Here is a tiny trained network, its code and every weight. The questions are about switching its units off for an input and a target symbol, where a switched-off unit gives its printed mean instead of its output.

import numpy as np


def w(rows, s, z=0):
    codes = np.array(rows[::2]) - 128.0
    scale = np.full(codes.shape[1], s)
    scale[-1] = z or s
    return codes * scale


def f(y):
    return y / 2 * (1 + np.tanh(0.7978845608 * (y + 0.044715 * y**3)))


def softmax(a):
    e = np.exp(a - a.max(-1, keepdims=True))
    return e / e.sum(-1, keepdims=True)


def log_softmax(a):
    a = a - a.max(-1, keepdims=True)
    return a - np.log(np.exp(a).sum(-1, keepdims=True))


def net(x, mask):
    ids = ['ΓΞΦΨΩαβδεηθλ'.index(c) for c in x.split()]
    T = len(ids)
    res = E[ids] + P[:T]
    r = res
    for j in range(3):
        rows = slice(3 * j, 3 * j + 3)
        q, k, v = (r @ M[0][rows].T for M in (Q, K, V))
        z = softmax(np.where(np.tri(T) > 0, q @ k.T / 3**0.5, -1e9)) @ v
        o = O[0][rows]
        res = res + np.where(mask[j], z, o[:, -1]) @ o[:, :-1]
    y = f(res @ A[0][:, :-1].T + A[0][:, -1])
    res = res + np.where(mask[3:15], y, B[0][:, -1]) @ B[0][:, :-1]
    return log_softmax(res[-1] @ U[:, :-1].T + U[:, -1])


Q, K, V, O, A, B = {}, {}, {}, {}, {}, {}
E = w([
[207,186,58,44,103],'Γ',
[208,164,246,170,116],'Ξ',
[19,200,190,102,115],'Φ',
[184,171,28,118,69],'Ψ',
[16,94,166,99,68],'Ω',
[96,234,76,111,99],'α',
[84,56,125,141,34],'β',
[73,165,167,42,106],'δ',
[83,198,215,2,162],'ε',
[160,64,107,34,58],'η',
[123,58,189,25,86],'θ',
[61,189,65,190,55],'λ',
],0.015)
P = w([
[116,136,88,102,153],'0',
[119,138,101,108,127],'1',
[125,144,109,101,108],'2',
[129,151,119,95,93],'3',
[130,158,126,92,79],'4',
[133,164,134,89,66],'5',
[136,172,139,89,53],'6',
[139,176,147,83,42],'7',
[140,183,152,81,31],'8',
[141,187,156,78,17],'9',
[144,188,164,74,9],'10',
],0.011)
Q[0] = w([
[116,121,126,99,89],'H1',
[159,184,144,125,137],'H1',
[96,3,133,138,174],'H1',
[137,102,199,124,115],'H2',
[132,173,165,91,39],'H2',
[112,118,187,124,125],'H2',
[141,97,119,172,128],'H3',
[155,118,140,144,148],'H3',
[101,151,148,158,134],'H3',
],0.025)
K[0] = w([
[174,108,208,164,102],'H1',
[126,192,127,54,61],'H1',
[133,90,89,150,250],'H1',
[92,166,123,37,20],'H2',
[170,181,166,137,21],'H2',
[88,126,127,87,42],'H2',
[58,76,55,104,129],'H3',
[141,74,83,120,181],'H3',
[92,124,117,182,139],'H3',
],0.014)
V[0] = w([
[183,176,199,99,178],'H1',
[84,65,194,67,84],'H1',
[83,219,161,208,152],'H1',
[254,139,164,162,188],'H2',
[130,207,50,68,83],'H2',
[83,175,208,17,208],'H2',
[145,135,141,204,201],'H3',
[116,130,81,60,107],'H3',
[191,83,136,109,176],'H3',
],0.0098)
O[0] = w([
[171,171,176,109,177,124],'H1',
[135,52,169,144,152,210],'H1',
[96,206,189,154,81,105],'H1',
[216,163,169,80,101,44],'H2',
[145,130,5,154,152,248],'H2',
[64,147,111,31,131,139],'H2',
[140,129,143,199,74,35],'H3',
[107,141,138,65,156,179],'H3',
[186,121,116,117,70,79],'H3',
],0.011,0.012)
A[0] = w([
[89,128,101,179,38,207],'N1',
[116,204,133,182,232,52],'N2',
[182,122,71,232,57,60],'N3',
[169,38,122,215,69,10],'N4',
[212,120,72,154,83,93],'N5',
[60,187,111,86,76,123],'N6',
[96,9,214,121,60,206],'N7',
[166,168,44,165,99,253],'N8',
[116,32,93,224,143,124],'N9',
[167,102,128,108,2,121],'N10',
[95,154,238,159,211,159],'N11',
[197,188,208,86,110,137],'N12',
],0.0097,0.0048)
B[0] = w([
[183,125,134,56,132,187],'N1',
[91,159,97,99,62,169],'N2',
[96,64,156,198,147,162],'N3',
[112,249,122,68,176,151],'N4',
[129,111,173,164,163,172],'N5',
[135,98,120,172,152,219],'N6',
[158,139,224,155,141,201],'N7',
[175,181,163,147,110,238],'N8',
[152,128,144,136,53,251],'N9',
[116,89,97,137,73,148],'N10',
[95,122,183,78,64,161],'N11',
[83,143,109,142,185,170],'N12',
],0.013)
U = w([
[216,176,106,65,166,228],'Γ',
[101,228,239,160,213,153],'Ξ',
[26,162,131,162,90,83],'Φ',
[165,125,127,217,155,209],'Ψ',
[80,33,169,201,102,164],'Ω',
[112,193,40,132,87,145],'α',
[202,141,193,56,23,87],'β',
[89,98,77,155,209,200],'δ',
[122,189,143,6,128,54],'ε',
[185,51,66,85,86,152],'η',
[170,78,194,87,203,85],'θ',
[108,135,94,186,2,3],'λ',
],0.008,0.004)

Each question gives the input, a string of symbols that net reads in full, and the target symbol t.
The units are the heads (3 rows each of Q, K, V and O) and the neurons (one row each of A and B). Each row of codes is followed by its name. A weight is (code - 128) times the scale printed after its matrix; where a second scale follows, it is the last column's (O, A, B and U).
mask holds one flag per unit, heads first, then neurons. A switched-off unit (its flag False) gives its mean, the last column of its rows in O or B, instead of its output. The means were averaged over made-up inputs and are rounded, as every weight is.
A unit's drop is (log p(t) with every unit on - log p(t) with that unit switched off) / (log p(t) with every unit on - log p(t) with every unit switched off).
The circuit of an input: a set's keep is (log p(t) with only the set's units on - log p(t) with every unit switched off) / (log p(t) with every unit on - log p(t) with every unit switched off). Starting from the 12 units with the biggest drops (on a tie, the unit counted first), units are removed one at a time, each time the one whose removal leaves the highest keep (on an exact tie, the one counted first), for as long as the keep stays at least 0.8.
circuit, biggest first: the units of the circuit, biggest drop first
top k neurons: the k neurons with the biggest drops, biggest first
heads that matter: for each layer, one digit per head in row order, 1 if its drop is at least 0.15 and else 0, layers parted by /
input Ψ θ Ω Ψ Γ Ξ λ, target Ξ: heads that matter	110
input Ψ ε α Ξ Ψ, target Ξ: heads that matter	110
input ε η β Ψ ε Φ Ω Ξ, target Ω: circuit, biggest first	N8, H2
input Γ β Ω Ξ Ψ, target Ξ: circuit, biggest first	N12, H2
input Ψ β Φ λ Γ θ α Ω Φ δ, target δ: heads that matter	010
input Γ β δ Ξ Ψ α ε, target α: heads that matter	011
input α β Ω Ω δ δ Γ η Ω θ, target θ: heads that matter	100
input ε Ξ η, target Ξ: circuit, biggest first	N12, H1, H2
input β λ Γ α Ω Ψ α η ε Ξ, target ε: heads that matter	100
input β α η η, target η: heads that matter	101
input θ Γ θ Ξ, target θ: top 2 neurons	N9, N2
input Γ β λ Ψ θ δ β Ξ Ω λ Φ, target λ: heads that matter	011
input δ β η θ Ω Γ Ω Ξ δ, target Ξ: heads that matter	110
input β α β β Γ β, target β: circuit, biggest first	N9, H1, N7, N1
input α α α Φ α Ξ β δ Γ β α, target β: circuit, biggest first	H2
input Ψ Γ β λ Ω α β Ξ, target β: circuit, biggest first	N6, N12
input λ ε Ξ β ε, target β: top 4 neurons	N11, N6, N12, N3
input β Γ β Ξ η Γ α δ Ψ η Γ, target η: circuit, biggest first	H1
input Γ β Ψ β Γ Ξ, target Γ: circuit, biggest first	H1, H2
input θ λ Γ β θ β α η η, target η: circuit, biggest first	H1
input β α λ, target λ: circuit, biggest first	H2, N9
input Ψ β Ξ β Ψ Φ Ψ η η β δ, target β: circuit, biggest first	H3, N1
input β α Ψ Ω ε δ α α, target α: heads that matter	010
input ε α Ω Ξ, target Ω: circuit, biggest first	H2, N8
input Φ ε β δ Γ β Ξ β Φ, target β: top 2 neurons	N1, N11
input λ Γ Ψ η Φ Φ Ω λ, target λ: heads that matter	011
input Φ Φ Ω α Ψ δ, target δ: top 2 neurons	N9, N8
